Below is a small trained network, with its code and all its weights. Each question gives an input and a target symbol and asks what happens when units are switched off, that is, made to give their printed mean instead of their output.

import numpy as np


def w(rows, s, z=0):
    codes = np.array(rows[::2]) - 128.0
    scale = np.full(codes.shape[1], s)
    scale[-1] = z or s
    return codes * scale


def f(y):
    return np.maximum(y, 0)


def softmax(a):
    e = np.exp(a - a.max(-1, keepdims=True))
    return e / e.sum(-1, keepdims=True)


def log_softmax(a):
    a = a - a.max(-1, keepdims=True)
    return a - np.log(np.exp(a).sum(-1, keepdims=True))


def net(x, mask):
    ids = ['αζλπτψ'.index(c) for c in x.split()]
    T = len(ids)
    res = E[ids] + P[:T]
    u = 0
    for l in range(2):
        q, k, v = (res @ M[l].T for M in (Q, K, V))
        z = softmax(np.where(np.tri(T) > 0, q @ k.T / 3**0.5, -1e9)) @ v
        res = res + np.where(mask[u], z, O[l][:, -1]) @ O[l][:, :-1]
        u += 1
        y = f(res @ A[l][:, :-1].T + A[l][:, -1])
        res = res + np.where(mask[u : u + 12], y, B[l][:, -1]) @ B[l][:, :-1]
        u += 12
    return log_softmax(res[-1] @ U[:, :-1].T + U[:, -1])


Q, K, V, O, A, B = {}, {}, {}, {}, {}, {}
E = w([
[59,80,88,155],'α',
[118,159,112,102],'ζ',
[7,201,216,182],'λ',
[157,117,207,176],'π',
[4,144,107,239],'τ',
[128,201,89,121],'ψ',
],0.018)
P = w([
[143,42,115,130],'0',
[121,91,120,145],'1',
[104,146,128,147],'2',
[119,186,121,153],'3',
[127,231,116,156],'4',
[148,254,112,157],'5',
[175,236,131,146],'6',
],0.0096)
Q[0] = w([
[197,141,151,11],'L0H1',
[174,153,124,206],'L0H1',
[147,97,123,125],'L0H1',
],0.012)
K[0] = w([
[59,9,147,10],'L0H1',
[97,178,76,218],'L0H1',
[1,79,145,211],'L0H1',
],0.0077)
V[0] = w([
[59,164,159,254],'L0H1',
[86,33,228,112],'L0H1',
[14,124,100,89],'L0H1',
],0.0078)
O[0] = w([
[233,25,109,229,254],'L0H1',
[255,181,101,83,128],'L0H1',
[73,164,121,241,182],'L0H1',
],0.0085,0.0078)
A[0] = w([
[87,190,152,112,140],'L0N1',
[231,90,79,53,147],'L0N2',
[107,148,103,42,154],'L0N3',
[143,140,153,34,75],'L0N4',
[40,135,98,156,176],'L0N5',
[81,118,151,152,47],'L0N6',
[162,138,7,167,252],'L0N7',
[177,155,163,177,97],'L0N8',
[94,237,98,89,168],'L0N9',
[195,103,122,93,221],'L0N10',
[168,241,136,158,209],'L0N11',
[232,121,110,26,57],'L0N12',
],0.011,0.0029)
B[0] = w([
[198,86,69,152,141],'L0N1',
[94,108,170,128,147],'L0N2',
[180,239,121,115,130],'L0N3',
[141,181,78,129,130],'L0N4',
[91,100,171,86,215],'L0N5',
[165,165,88,193,159],'L0N6',
[67,253,120,97,255],'L0N7',
[188,129,117,201,187],'L0N8',
[187,26,119,155,149],'L0N9',
[79,175,135,72,149],'L0N10',
[178,134,242,101,174],'L0N11',
[154,118,79,175,139],'L0N12',
],0.0069,0.013)
Q[1] = w([
[181,78,164,126],'L1H1',
[114,44,49,70],'L1H1',
[170,121,9,139],'L1H1',
],0.011)
K[1] = w([
[121,35,23,88],'L1H1',
[247,64,151,196],'L1H1',
[155,155,203,228],'L1H1',
],0.011)
V[1] = w([
[127,106,255,129],'L1H1',
[180,141,62,99],'L1H1',
[221,65,141,130],'L1H1',
],0.0092)
O[1] = w([
[104,196,171,167,67],'L1H1',
[59,176,49,70,69],'L1H1',
[119,153,255,250,1],'L1H1',
],0.0077,0.0075)
A[1] = w([
[219,127,181,183,187],'L1N1',
[199,70,214,102,31],'L1N2',
[254,61,140,104,253],'L1N3',
[140,219,106,58,121],'L1N4',
[178,124,15,144,218],'L1N5',
[145,247,117,169,217],'L1N6',
[207,112,39,155,74],'L1N7',
[21,107,112,170,184],'L1N8',
[102,166,221,198,181],'L1N9',
[77,125,23,133,184],'L1N10',
[98,60,111,174,123],'L1N11',
[66,94,127,124,77],'L1N12',
],0.009,0.0042)
B[1] = w([
[70,188,58,74,229],'L1N1',
[106,89,145,114,160],'L1N2',
[44,207,186,192,213],'L1N3',
[108,21,75,122,160],'L1N4',
[172,121,112,52,251],'L1N5',
[173,77,137,26,214],'L1N6',
[182,71,199,166,205],'L1N7',
[110,143,191,117,218],'L1N8',
[198,144,96,121,220],'L1N9',
[109,2,198,75,242],'L1N10',
[25,128,77,206,173],'L1N11',
[63,120,116,184,151],'L1N12',
],0.0064,0.012)
U = w([
[117,140,70,97,182],'α',
[68,157,111,132,4],'ζ',
[87,183,4,169,168],'λ',
[131,160,201,120,251],'π',
[153,97,125,192,6],'τ',
[74,142,133,181,73],'ψ',
],0.011,0.0031)

Each question gives the input, a string of symbols that net reads in full, and the target symbol t.
The units are the heads (3 rows each of Q, K, V and O) and the neurons (one row each of A and B). Each row of codes is followed by its name. A weight is (code - 128) times the scale printed after its matrix; where a second scale follows, it is the last column's (O, A, B and U).
mask holds one flag per unit, layer by layer, with each layer's heads first. A switched-off unit (its flag False) gives its mean, the last column of its rows in O or B, instead of its output. The means were averaged over made-up inputs and are rounded, as every weight is.
A unit's drop is (log p(t) with every unit on - log p(t) with that unit switched off) / (log p(t) with every unit on - log p(t) with every unit switched off).
The circuit of an input: a set's keep is (log p(t) with only the set's units on - log p(t) with every unit switched off) / (log p(t) with every unit on - log p(t) with every unit switched off). Starting from the 12 units with the biggest drops (on a tie, the unit counted first), units are removed one at a time, each time the one whose removal leaves the highest keep (on an exact tie, the one counted first), for as long as the keep stays at least 0.8.
circuit, biggest first: the units of the circuit, biggest drop first
unit that matters most: the unit with the biggest drop
k most important neurons: the k neurons with the biggest drops, biggest first
top k neurons in layer l: the k neurons of layer l with the biggest drops, biggest first
drop when u is switched off: that unit's drop, to one decimal
input ψ α α α ζ π α, target π: unit that matters most => L1H1
input α ψ ψ ψ λ, target ψ: circuit, biggest first => [L0H1 L1N5]
input α π α α τ α α, target τ: 3 most important neurons => [L0N7 L1N7 L0N11]
input α λ ψ α α ζ λ, target λ: top 3 neurons in layer 0 => [L0N6 L0N1 L0N7]
input π π π α α, target π: circuit, biggest first => [L1H1 L0H1]
input ζ π ζ α π τ π, target τ: 3 most important neurons => [L1N7 L0N8 L0N5]
input ζ τ α α α λ α, target λ: 2 most important neurons => [L0N11 L1N1]
input τ α α λ τ π, target τ: 3 most important neurons => [L1N7 L0N8 L0N7]
input ζ α ζ λ, target λ: 2 most important neurons => [L1N10 L1N1]
input α π τ, target τ: 3 most important neurons => [L1N7 L1N10 L0N11]
input λ α α α ψ π τ, target ψ: 2 most important neurons => [L0N5 L1N8]
input λ α λ α, target λ: top 2 neurons in layer 0 => [L0N11 L0N8]
input α ψ α α, target ψ: top 2 neurons in layer 0 => [L0N7 L0N5]
input α ψ α, target ψ: drop when L0H1 is switched off => 0.9
input α π α α α α, target α: drop when L0N7 is switched off => 1.5
input λ α α ζ α α τ, target τ: drop when L0H1 is switched off => 0.9
